Below is a small trained network, with its code and all its weights. Each question gives an input and a target symbol and asks what happens when units are switched off, that is, made to give their printed mean instead of their output.

import numpy as np


def w(rows, s, z=0):
    codes = np.array(rows[::2]) - 128.0
    scale = np.full(codes.shape[1], s)
    scale[-1] = z or s
    return codes * scale


def norm(h):
    return h / np.sqrt((h * h).mean(-1, keepdims=True) + 1e-5)


def f(y):
    return y / 2 * (1 + np.tanh(0.7978845608 * (y + 0.044715 * y**3)))


def softmax(a):
    e = np.exp(a - a.max(-1, keepdims=True))
    return e / e.sum(-1, keepdims=True)


def log_softmax(a):
    a = a - a.max(-1, keepdims=True)
    return a - np.log(np.exp(a).sum(-1, keepdims=True))


def net(x, mask):
    ids = ['αβδεζηλξπστφψω'.index(c) for c in x.split()]
    T = len(ids)
    res = E[ids] + P[:T]
    u = 0
    for l in range(2):
        q, k, v = (norm(res) @ M[l].T for M in (Q, K, V))
        z = softmax(np.where(np.tri(T) > 0, q @ k.T / 3**0.5, -1e9)) @ v
        res = res + np.where(mask[u], z, O[l][:, -1]) @ O[l][:, :-1]
        u += 1
        y = f(norm(res) @ A[l][:, :-1].T + A[l][:, -1])
        res = res + np.where(mask[u : u + 16], y, B[l][:, -1]) @ B[l][:, :-1]
        u += 16
    return log_softmax(norm(res)[-1] @ U[:, :-1].T + U[:, -1])


Q, K, V, O, A, B = {}, {}, {}, {}, {}, {}
E = w([
[107,195,130,213,198],'α',
[71,164,186,235,140],'β',
[114,87,91,223,40],'δ',
[179,92,13,130,150],'ε',
[155,79,105,19,60],'ζ',
[163,56,29,149,77],'η',
[105,192,114,248,106],'λ',
[84,220,193,164,72],'ξ',
[156,45,52,129,196],'π',
[121,2,120,107,149],'σ',
[151,225,120,58,67],'τ',
[110,206,178,112,224],'φ',
[137,152,163,6,159],'ψ',
[123,240,172,64,116],'ω',
],0.0075)
P = w([
[128,120,117,132,141],'0',
[153,116,135,136,139],'1',
[108,122,113,123,136],'2',
[170,122,144,144,141],'3',
[87,125,106,119,135],'4',
[187,124,152,147,142],'5',
[68,129,98,109,132],'6',
[205,122,164,150,140],'7',
[45,130,87,105,132],'8',
[226,119,172,150,134],'9',
[15,138,73,96,135],'10',
[254,120,189,163,127],'11',
[11,152,59,90,140],'12',
],0.0076)
Q[0] = w([
[140,127,136,144,118],'L0H1',
[241,130,178,156,136],'L0H1',
[254,111,191,156,124],'L0H1',
],0.022)
K[0] = w([
[112,133,115,109,148],'L0H1',
[18,126,73,99,125],'L0H1',
[6,147,66,101,128],'L0H1',
],0.018)
V[0] = w([
[161,253,56,122,253],'L0H1',
[35,93,236,165,215],'L0H1',
[38,156,29,241,109],'L0H1',
],0.0058)
O[0] = w([
[138,245,57,158,209,136],'L0H1',
[34,58,202,123,185,104],'L0H1',
[1,154,38,87,107,6],'L0H1',
],0.0068,0.0014)
A[0] = w([
[149,85,126,140,182,94],'L0N1',
[180,129,170,51,92,100],'L0N2',
[211,83,113,183,114,77],'L0N3',
[211,101,94,130,84,83],'L0N4',
[146,101,110,163,98,107],'L0N5',
[140,68,2,218,159,117],'L0N6',
[137,61,94,150,221,101],'L0N7',
[73,206,102,183,190,53],'L0N8',
[98,171,164,149,163,120],'L0N9',
[124,126,126,132,124,128],'L0N10',
[115,198,114,122,134,82],'L0N11',
[122,124,123,136,120,126],'L0N12',
[165,128,114,150,180,84],'L0N13',
[128,128,128,128,128,128],'L0N14',
[49,154,220,234,220,2],'L0N15',
[99,198,191,192,162,62],'L0N16',
],0.0048,0.0055)
B[0] = w([
[165,130,80,147,141,115],'L0N1',
[186,159,199,98,92,155],'L0N2',
[156,67,108,79,147,139],'L0N3',
[156,77,157,79,167,129],'L0N4',
[131,96,118,98,122,104],'L0N5',
[120,3,124,156,101,248],'L0N6',
[181,106,69,185,148,171],'L0N7',
[103,151,142,51,121,113],'L0N8',
[102,176,164,146,148,132],'L0N9',
[125,125,127,124,127,126],'L0N10',
[145,176,118,90,119,86],'L0N11',
[125,122,126,121,127,120],'L0N12',
[151,107,130,145,146,90],'L0N13',
[128,128,128,128,128,128],'L0N14',
[102,104,225,101,127,86],'L0N15',
[133,169,188,135,141,85],'L0N16',
],0.0049,0.0012)
Q[1] = w([
[110,3,145,45,200],'L1H1',
[194,57,107,125,177],'L1H1',
[110,35,117,234,91],'L1H1',
],0.0063)
K[1] = w([
[133,83,254,167,56],'L1H1',
[150,137,181,75,63],'L1H1',
[58,52,140,30,86],'L1H1',
],0.007)
V[1] = w([
[101,187,159,147,56],'L1H1',
[163,138,213,249,43],'L1H1',
[159,191,83,254,114],'L1H1',
],0.0039)
O[1] = w([
[173,122,176,177,103,30],'L1H1',
[74,205,97,255,83,133],'L1H1',
[74,31,157,161,90,1],'L1H1',
],0.0047,0.00064)
A[1] = w([
[118,83,92,190,175,2],'L1N1',
[140,131,102,175,138,107],'L1N2',
[87,162,149,237,166,118],'L1N3',
[130,147,90,99,185,22],'L1N4',
[94,138,152,56,98,207],'L1N5',
[16,130,87,66,129,19],'L1N6',
[147,144,122,46,102,118],'L1N7',
[116,85,93,146,161,118],'L1N8',
[117,190,139,109,118,36],'L1N9',
[79,112,146,89,101,134],'L1N10',
[107,245,214,87,83,142],'L1N11',
[121,107,144,91,179,93],'L1N12',
[160,127,198,155,102,104],'L1N13',
[254,156,151,164,129,27],'L1N14',
[168,151,146,119,41,88],'L1N15',
[77,201,34,124,129,32],'L1N16',
],0.0092,0.0042)
B[1] = w([
[146,176,131,175,135,138],'L1N1',
[105,158,147,93,113,137],'L1N2',
[89,112,107,50,111,174],'L1N3',
[169,112,149,119,152,118],'L1N4',
[162,134,150,201,142,201],'L1N5',
[126,151,240,94,69,175],'L1N6',
[158,94,189,128,116,157],'L1N7',
[166,184,137,176,121,166],'L1N8',
[130,153,97,156,149,127],'L1N9',
[142,141,137,187,135,159],'L1N10',
[173,121,45,236,141,254],'L1N11',
[136,105,133,168,159,139],'L1N12',
[103,75,149,84,175,162],'L1N13',
[78,184,215,110,81,202],'L1N14',
[156,69,132,94,112,145],'L1N15',
[85,69,125,2,136,179],'L1N16',
],0.0079,0.0046)
U = w([
[84,140,135,77,185,158],'α',
[54,134,163,160,130,53],'β',
[101,114,131,151,11,59],'δ',
[159,124,55,70,137,234],'ε',
[177,100,166,53,82,6],'ζ',
[147,103,91,117,69,38],'η',
[81,137,136,82,89,173],'λ',
[83,155,112,227,101,102],'ξ',
[134,122,84,145,162,80],'π',
[129,23,136,146,169,251],'σ',
[179,193,118,119,56,126],'τ',
[107,154,119,138,230,55],'φ',
[175,166,199,102,174,205],'ψ',
[136,186,120,163,136,52],'ω',
],0.011,0.0031)

Each question gives the input, a string of symbols that net reads in full, and the target symbol t.
The units are the heads (3 rows each of Q, K, V and O) and the neurons (one row each of A and B). Each row of codes is followed by its name. A weight is (code - 128) times the scale printed after its matrix; where a second scale follows, it is the last column's (O, A, B and U).
mask holds one flag per unit, layer by layer, with each layer's heads first. A switched-off unit (its flag False) gives its mean, the last column of its rows in O or B, instead of its output. The means were averaged over made-up inputs and are rounded, as every weight is.
A unit's drop is (log p(t) with every unit on - log p(t) with that unit switched off) / (log p(t) with every unit on - log p(t) with every unit switched off).
The circuit of an input: a set's keep is (log p(t) with only the set's units on - log p(t) with every unit switched off) / (log p(t) with every unit on - log p(t) with every unit switched off). Starting from the 12 units with the biggest drops (on a tie, the unit counted first), units are removed one at a time, each time the one whose removal leaves the highest keep (on an exact tie, the one counted first), for as long as the keep stays at least 0.8.
circuit, biggest first: the units of the circuit, biggest drop first
k most important neurons: the k neurons with the biggest drops, biggest first
top k neurons in layer l: the k neurons of layer l with the biggest drops, biggest first
drop of u: that unit's drop, to one decimal
input ζ ψ ψ ψ ξ, target ψ: circuit, biggest first => L0H1
input σ ξ σ α ε ε, target ε: circuit, biggest first => L0H1, L1N16
input τ δ ζ σ ε ζ λ σ τ σ, target τ: top 2 neurons in layer 1 => L1N14, L1N11
input σ σ ω ε σ σ δ ψ σ ε σ, target ε: 2 most important neurons => L1N11, L1N5
input φ σ σ δ λ σ α, target σ: 2 most important neurons => L1N14, L0N15
input ψ σ σ ψ σ ε σ λ σ ψ, target σ: circuit, biggest first => L0H1, L1N14
input β φ ε ψ σ σ ξ λ ε σ ε φ, target ε: circuit, biggest first => L0H1, L1N16
input σ ξ τ ξ α σ δ π, target δ: circuit, biggest first => L0H1, L1N6
input σ α ξ λ ω α τ δ, target τ: circuit, biggest first => L0H1, L1N11
input η α ξ ξ ψ ε τ φ σ λ, target σ: 3 most important neurons => L1N14, L1N13, L1N6
input ξ τ α λ σ α ξ δ σ λ, target σ: circuit, biggest first => L0H1, L1N13
input ξ σ τ σ σ ζ ψ σ, target ψ: circuit, biggest first => L0H1, L1N14, L1H1
input σ ε π ψ σ σ α σ ξ ζ σ α, target σ: 2 most important neurons => L0N15, L1N14
input τ σ σ φ ξ η σ π β σ λ σ η, target σ: circuit, biggest first => L0H1
input ξ σ σ ψ ζ σ, target ζ: circuit, biggest first => L0H1, L1N11
input σ α ψ ψ σ, target ψ: circuit, biggest first => L0H1, L1N14
input σ ψ λ π δ ε η σ ξ, target σ: circuit, biggest first => L0H1, L1N13
input φ ε σ σ δ ψ π, target ψ: 2 most important neurons => L1N14, L1N11
input π ε ψ, target ε: 2 most important neurons => L1N16, L1N14
input τ ξ σ ε ε ψ β ψ ξ ψ, target ξ: most important neuron => L1N11
input β π σ σ δ ψ λ ξ ξ ε ψ, target ε: drop of L0H1 => 2.8
input β λ ε β ξ ω π β δ σ ψ δ τ, target δ: drop of L1N4 => 0.0
input ω β λ ξ σ α ε ψ σ ψ φ, target ψ: drop of L0H1 => 1.6
